Below is a small trained network, with its code and all its weights. Each question gives an input and a target symbol and asks what happens when units are switched off, that is, made to give their printed mean instead of their output.

import numpy as np


def w(rows, s, z=0):
    codes = np.array(rows[::2]) - 128.0
    scale = np.full(codes.shape[1], s)
    scale[-1] = z or s
    return codes * scale


def f(y):
    return y / 2 * (1 + np.tanh(0.7978845608 * (y + 0.044715 * y**3)))


def softmax(a):
    e = np.exp(a - a.max(-1, keepdims=True))
    return e / e.sum(-1, keepdims=True)


def log_softmax(a):
    a = a - a.max(-1, keepdims=True)
    return a - np.log(np.exp(a).sum(-1, keepdims=True))


def net(x, mask):
    ids = ['ΘΛΞΠΣΨαγδεζητω'.index(c) for c in x.split()]
    T = len(ids)
    res = E[ids] + P[:T]
    q, k, v = (res @ M[0].T for M in (Q, K, V))
    z = softmax(np.where(np.tri(T) > 0, q @ k.T / 2**0.5, -1e9)) @ v
    res = res + np.where(mask[0], z, O[0][:, -1]) @ O[0][:, :-1]
    y = f(res @ A[0][:, :-1].T + A[0][:, -1])
    res = res + np.where(mask[1:17], y, B[0][:, -1]) @ B[0][:, :-1]
    return log_softmax(res[-1] @ U[:, :-1].T + U[:, -1])


Q, K, V, O, A, B = {}, {}, {}, {}, {}, {}
E = w([
[177,62,108,141],'Θ',
[113,109,127,163],'Λ',
[131,68,127,172],'Ξ',
[165,93,84,152],'Π',
[200,149,134,191],'Σ',
[155,121,115,162],'Ψ',
[225,114,118,138],'α',
[91,111,91,124],'γ',
[176,74,100,68],'δ',
[252,140,208,144],'ε',
[185,224,115,35],'ζ',
[166,170,36,156],'η',
[135,198,111,186],'τ',
[73,148,207,139],'ω',
],0.023)
P = w([
[133,3,97,243],'0',
[160,12,95,211],'1',
[167,32,101,184],'2',
[172,67,105,143],'3',
[170,94,112,119],'4',
[173,112,105,102],'5',
[171,126,99,92],'6',
],0.0065)
Q[0] = w([
[54,173,219,114],'H0',
[231,142,4,200],'H0',
],0.031)
K[0] = w([
[93,15,124,181],'H0',
[88,219,148,5],'H0',
],0.024)
V[0] = w([
[47,92,45,61],'H0',
[125,179,7,201],'H0',
],0.016)
O[0] = w([
[108,54,64,44,2],'H0',
[92,254,24,87,233],'H0',
],0.0097,0.0065)
A[0] = w([
[108,71,119,53,175],'N0',
[46,129,104,132,138],'N1',
[8,111,151,156,143],'N2',
[123,80,40,128,206],'N3',
[102,161,110,98,57],'N4',
[78,169,86,165,134],'N5',
[133,114,59,56,94],'N6',
[70,130,97,130,4],'N7',
[92,157,185,135,119],'N8',
[178,127,45,106,94],'N9',
[101,89,147,19,1],'N10',
[206,85,113,118,49],'N11',
[81,218,132,104,121],'N12',
[156,124,180,111,60],'N13',
[77,138,108,131,25],'N14',
[159,131,133,85,157],'N15',
],0.016,0.0061)
B[0] = w([
[161,235,153,118,172],'N0',
[138,166,159,144,161],'N1',
[54,162,213,150,142],'N2',
[61,25,107,98,225],'N3',
[176,96,113,71,173],'N4',
[48,208,114,176,232],'N5',
[72,197,210,207,208],'N6',
[202,121,128,66,150],'N7',
[189,115,90,48,154],'N8',
[216,180,62,65,235],'N9',
[133,12,51,138,154],'N10',
[97,173,172,90,193],'N11',
[151,2,159,159,250],'N12',
[83,102,105,157,150],'N13',
[170,136,119,68,148],'N14',
[108,60,160,135,159],'N15',
],0.021,0.016)
U = w([
[161,72,76,70,1],'Θ',
[93,184,148,142,78],'Λ',
[110,70,109,145,148],'Ξ',
[126,169,78,112,108],'Π',
[159,167,146,216,111],'Σ',
[136,167,107,170,180],'Ψ',
[201,255,175,182,147],'α',
[140,237,178,94,124],'γ',
[121,130,161,48,138],'δ',
[236,130,195,127,140],'ε',
[168,125,187,113,192],'ζ',
[212,173,125,67,128],'η',
[196,118,81,166,148],'τ',
[147,164,241,146,121],'ω',
],0.0071,0.0087)

Each question gives the input, a string of symbols that net reads in full, and the target symbol t.
The units are the heads (2 rows each of Q, K, V and O) and the neurons (one row each of A and B). Each row of codes is followed by its name. A weight is (code - 128) times the scale printed after its matrix; where a second scale follows, it is the last column's (O, A, B and U).
mask holds one flag per unit, heads first, then neurons. A switched-off unit (its flag False) gives its mean, the last column of its rows in O or B, instead of its output. The means were averaged over made-up inputs and are rounded, as every weight is.
A unit's drop is (log p(t) with every unit on - log p(t) with that unit switched off) / (log p(t) with every unit on - log p(t) with every unit switched off).
The circuit of an input: a set's keep is (log p(t) with only the set's units on - log p(t) with every unit switched off) / (log p(t) with every unit on - log p(t) with every unit switched off). Starting from the 12 units with the biggest drops (on a tie, the unit counted first), units are removed one at a time, each time the one whose removal leaves the highest keep (on an exact tie, the one counted first), for as long as the keep stays at least 0.8.
circuit, biggest first: the units of the circuit, biggest drop first
most important unit: the unit with the biggest drop
k most important neurons: the k neurons with the biggest drops, biggest first
input ε Σ ω Π α Ψ δ, target δ: most important unit	N10
input Λ ε δ, target ε: circuit, biggest first	[H0; N8]
input Ψ δ Ψ Π Π ζ α, target η: 3 most important neurons	[N6; N12; N5]
input α Ξ Ξ, target α: circuit, biggest first	[H0; N3]
input ω δ ε τ α δ, target τ: circuit, biggest first	[N12; H0; N9; N5]
input Ψ Ψ Ξ Π γ, target γ: 4 most important neurons	[N6; N0; N3; N12]
input Ξ Π δ α, target δ: circuit, biggest first	[H0; N11]
input Ψ Ψ Ξ Λ γ Ψ Ξ, target γ: circuit, biggest first	[N0; H0]
input γ Π ζ Ξ, target Ξ: 2 most important neurons	[N9; N6]
input τ α Ξ, target τ: 2 most important neurons	[N12; N5]
input ω Π Ψ, target ω: circuit, biggest first	[H0; N9]
input η Θ Θ, target η: 2 most important neurons	[N9; N6]
input Λ ζ Σ Ξ ω α, target η: circuit, biggest first	[N5; N12]
input Ψ δ Θ δ ε γ, target ε: 4 most important neurons	[N8; N5; N3; N6]
input Σ γ Λ δ Ξ, target δ: circuit, biggest first	[H0; N0; N11; N3]
input Ξ Σ Θ Θ, target Σ: circuit, biggest first	[H0; N9; N11]
input Ξ η Ξ Ψ, target η: most important unit	N9
input Π ω Σ η Σ δ Ξ, target δ: circuit, biggest first	[H0; N3; N0]
input Ξ Σ Ξ, target Σ: circuit, biggest first	[H0; N12; N5]
input ζ Σ Ξ ζ Π ζ Π, target Θ: most important neuron	[N5]
input δ ζ α Σ α δ, target γ: 4 most important neurons	[N12; N0; N6; N11]
input Ψ ω Ξ, target ω: 3 most important neurons	[N3; N9; N11]
input Ξ ω τ α Ξ, target τ: 2 most important neurons	[N12; N6]
input Ξ Ξ Ξ Θ η, target η: 4 most important neurons	[N9; N4; N12; N6]
input Ξ Ξ Σ Θ Ξ γ, target γ: 4 most important neurons	[N6; N0; N3; N1]
input ω Ξ Σ Θ Θ ε η, target η: 2 most important neurons	[N9; N6]
input Ξ ζ Θ α Σ, target α: circuit, biggest first	[N3]
input Θ Π ζ Ξ Λ Θ, target δ: 4 most important neurons	[N12; N11; N5; N6]
